Here is a tiny trained network, its code and every weight. The questions are about switching its units off for an input and a target symbol, where a switched-off unit gives its printed mean instead of its output.

import numpy as np


def w(rows, s, z=0):
    codes = np.array(rows[::2]) - 128.0
    scale = np.full(codes.shape[1], s)
    scale[-1] = z or s
    return codes * scale


def f(y):
    return np.maximum(y, 0)


def softmax(a):
    e = np.exp(a - a.max(-1, keepdims=True))
    return e / e.sum(-1, keepdims=True)


def log_softmax(a):
    a = a - a.max(-1, keepdims=True)
    return a - np.log(np.exp(a).sum(-1, keepdims=True))


def net(x, mask):
    ids = ['αβδεθλμξπστψω'.index(c) for c in x.split()]
    T = len(ids)
    res = E[ids] + P[:T]
    u = 0
    for l in range(2):
        q, k, v = (res @ M[l].T for M in (Q, K, V))
        z = softmax(np.where(np.tri(T) > 0, q @ k.T / 3**0.5, -1e9)) @ v
        res = res + np.where(mask[u], z, O[l][:, -1]) @ O[l][:, :-1]
        u += 1
        y = f(res @ A[l][:, :-1].T + A[l][:, -1])
        res = res + np.where(mask[u : u + 4], y, B[l][:, -1]) @ B[l][:, :-1]
        u += 4
    return log_softmax(res[-1] @ U[:, :-1].T + U[:, -1])


Q, K, V, O, A, B = {}, {}, {}, {}, {}, {}
E = w([
[109,45,139,124,140,164,29,136,116],'α',
[187,148,92,103,152,177,100,67,106],'β',
[171,108,25,173,139,99,89,13,186],'δ',
[236,169,193,250,155,187,102,83,34],'ε',
[156,157,180,126,160,138,124,68,69],'θ',
[143,88,101,127,16,165,62,117,137],'λ',
[116,79,144,136,96,153,119,11,80],'μ',
[242,106,92,181,204,187,162,203,177],'ξ',
[112,176,160,73,208,85,100,95,153],'π',
[117,174,179,73,118,190,108,98,104],'σ',
[142,175,157,115,66,94,51,189,136],'τ',
[185,173,208,240,128,26,106,107,137],'ψ',
[87,104,175,92,69,127,74,116,214],'ω',
],0.018)
P = w([
[179,114,57,84,109,77,182,173,132],'0',
[80,139,156,187,172,199,186,161,68],'1',
[77,166,118,165,117,129,128,143,110],'2',
[212,126,136,82,115,97,138,143,119],'3',
[48,140,177,181,159,184,117,146,85],'4',
[79,178,130,160,93,121,80,118,129],'5',
[233,134,166,67,100,68,105,116,136],'6',
[41,158,184,172,138,173,70,122,102],'7',
[77,192,137,152,67,105,38,96,151],'8',
[246,141,183,46,83,38,64,96,155],'9',
[40,207,186,151,115,132,53,91,111],'10',
],0.012)
Q[0] = w([
[2,206,157,158,109,159,2,83,75],'0.h1',
[148,127,172,121,122,134,89,102,145],'0.h1',
[89,141,137,162,114,172,233,150,201],'0.h1',
],0.025)
K[0] = w([
[111,191,194,109,66,100,66,51,158],'0.h1',
[161,81,156,138,156,148,68,118,137],'0.h1',
[94,124,153,129,84,114,254,155,180],'0.h1',
],0.023)
V[0] = w([
[116,112,159,148,70,113,243,82,190],'0.h1',
[130,102,125,232,244,2,84,147,114],'0.h1',
[182,163,105,119,6,146,94,254,9],'0.h1',
],0.0072)
O[0] = w([
[144,131,138,187,116,113,199,33,175,3],'0.h1',
[193,110,234,113,136,254,214,41,172,106],'0.h1',
[167,131,89,120,40,231,115,154,158,192],'0.h1',
],0.0085,0.0053)
A[0] = w([
[182,91,122,122,157,53,157,146,48,96],'0.n1',
[165,177,143,193,169,142,101,157,201,85],'0.n2',
[12,176,71,211,121,163,129,89,134,2],'0.n3',
[171,54,84,51,104,124,175,90,106,38],'0.n4',
],0.011,0.0041)
B[0] = w([
[161,132,147,133,113,130,119,165,156,153],'0.n1',
[73,75,105,50,141,169,87,135,172,210],'0.n2',
[139,161,165,115,157,114,75,250,63,253],'0.n3',
[180,137,222,143,191,104,161,113,69,181],'0.n4',
],0.011,0.0054)
Q[1] = w([
[6,172,62,210,140,185,135,96,127],'1.h1',
[78,140,78,116,108,101,255,159,144],'1.h1',
[151,92,64,79,100,110,154,89,108],'1.h1',
],0.02)
K[1] = w([
[88,221,133,65,58,113,211,120,71],'1.h1',
[105,93,102,131,131,129,248,194,124],'1.h1',
[162,100,68,164,175,161,166,155,110],'1.h1',
],0.018)
V[1] = w([
[128,69,69,120,169,125,118,103,87],'1.h1',
[106,162,70,35,222,125,152,163,207],'1.h1',
[92,7,158,125,102,92,149,176,183],'1.h1',
],0.015)
O[1] = w([
[98,125,99,82,110,171,135,51,66,1],'1.h1',
[185,176,76,101,247,126,50,124,184,59],'1.h1',
[80,7,138,156,86,54,49,171,172,153],'1.h1',
],0.011,0.0041)
A[1] = w([
[117,108,132,137,164,173,67,171,85,47],'1.n1',
[50,130,167,193,147,194,65,115,104,88],'1.n2',
[166,121,140,102,147,79,120,190,47,3],'1.n3',
[20,198,137,252,157,167,93,67,131,167],'1.n4',
],0.015,0.0047)
B[1] = w([
[66,160,169,154,115,92,133,123,83,252],'1.n1',
[181,182,95,84,104,137,151,116,205,222],'1.n2',
[106,132,90,99,139,180,178,135,204,220],'1.n3',
[104,10,94,202,206,148,152,50,62,167],'1.n4',
],0.012,0.027)
U = w([
[166,176,126,110,86,50,135,35,156,228],'α',
[147,112,58,134,125,132,110,135,118,241],'β',
[138,47,57,167,122,118,109,111,173,229],'δ',
[177,112,98,146,124,165,140,115,187,80],'ε',
[116,110,194,211,123,89,163,129,108,209],'θ',
[147,85,48,155,106,191,112,176,171,34],'λ',
[132,48,41,137,115,121,180,141,163,83],'μ',
[69,18,167,47,146,215,108,148,144,110],'ξ',
[110,112,186,140,168,126,100,119,140,148],'π',
[116,128,167,110,173,126,184,186,118,7],'σ',
[146,159,254,201,129,146,122,174,110,144],'τ',
[163,109,163,128,150,134,150,100,219,4],'ψ',
[110,77,174,162,165,91,182,180,179,167],'ω',
],0.0074,0.0045)

Each question gives the input, a string of symbols that net reads in full, and the target symbol t.
The units are the heads (3 rows each of Q, K, V and O) and the neurons (one row each of A and B). Each row of codes is followed by its name. A weight is (code - 128) times the scale printed after its matrix; where a second scale follows, it is the last column's (O, A, B and U).
mask holds one flag per unit, layer by layer, with each layer's heads first. A switched-off unit (its flag False) gives its mean, the last column of its rows in O or B, instead of its output. The means were averaged over made-up inputs and are rounded, as every weight is.
A unit's drop is (log p(t) with every unit on - log p(t) with that unit switched off) / (log p(t) with every unit on - log p(t) with every unit switched off).
The circuit of an input: a set's keep is (log p(t) with only the set's units on - log p(t) with every unit switched off) / (log p(t) with every unit on - log p(t) with every unit switched off). Starting from all 10 units, units are removed one at a time, each time the one whose removal leaves the highest keep (on an exact tie, the one counted first), for as long as the keep stays at least 0.8.
units of the circuit, in order: the units of the circuit, biggest drop first
unit that matters most: the unit with the biggest drop
top k neurons: the k neurons with the biggest drops, biggest first
k most important neurons of layer l: the k neurons of layer l with the biggest drops, biggest first
input ξ τ ω μ β, target ω: unit that matters most	0.h1
input λ τ μ τ θ π ω μ, target ω: top 2 neurons	[0.n3 1.n1]
input α α α δ π τ β μ ω α μ, target ω: top 3 neurons	[0.n3 1.n3 1.n1]
input θ μ α ξ, target π: top 4 neurons	[0.n2 1.n1 1.n3 1.n2]
input π μ ξ π μ τ δ ω α ω τ, target ω: top 2 neurons	[1.n3 0.n3]
input τ μ ω σ π α α σ π μ, target ξ: top 2 neurons	[1.n1 1.n2]
input α ω ω α ξ ψ β, target ω: units of the circuit, in order	[0.h1 0.n2 1.h1]
input α σ ω ω μ ω σ σ α ψ δ, target ψ: top 2 neurons	[0.n2 1.n1]
input ξ ω α π θ α ω α τ, target τ: top 2 neurons	[1.n3 1.n2]
input ω σ δ, target δ: units of the circuit, in order	[0.h1 1.n1 1.n4]
input ω α α τ α α ω ε ξ μ σ, target σ: 2 most important neurons of layer 1	[1.n3 1.n1]
input μ μ δ α α θ τ α α ε α, target ε: units of the circuit, in order	[1.n2 0.h1]
input α β σ σ θ λ, target λ: top 2 neurons	[0.n3 1.n3]
input α λ β ω τ ε ω, target τ: top neuron	[1.n2]
input μ α τ α θ, target τ: units of the circuit, in order	[0.h1 1.h1]
input σ τ ε τ ξ τ μ σ σ τ β, target τ: 2 most important neurons of layer 1	[1.n3 1.n2]
input μ σ ω α τ θ ω σ, target ω: top 2 neurons	[0.n3 1.n3]
input α τ ε μ α, target μ: units of the circuit, in order	[1.h1 1.n2 1.n4 0.h1]
input ω α β α α α α ξ θ τ, target π: top 2 neurons	[0.n2 1.n1]
input ξ ω ψ τ λ ω π δ, target ω: unit that matters most	0.n3
input μ ω ω α μ μ π, target ξ: units of the circuit, in order	[1.n2 1.h1]
input α θ τ ε ξ α ω ω σ τ σ, target τ: units of the circuit, in order	[1.h1 1.n3]
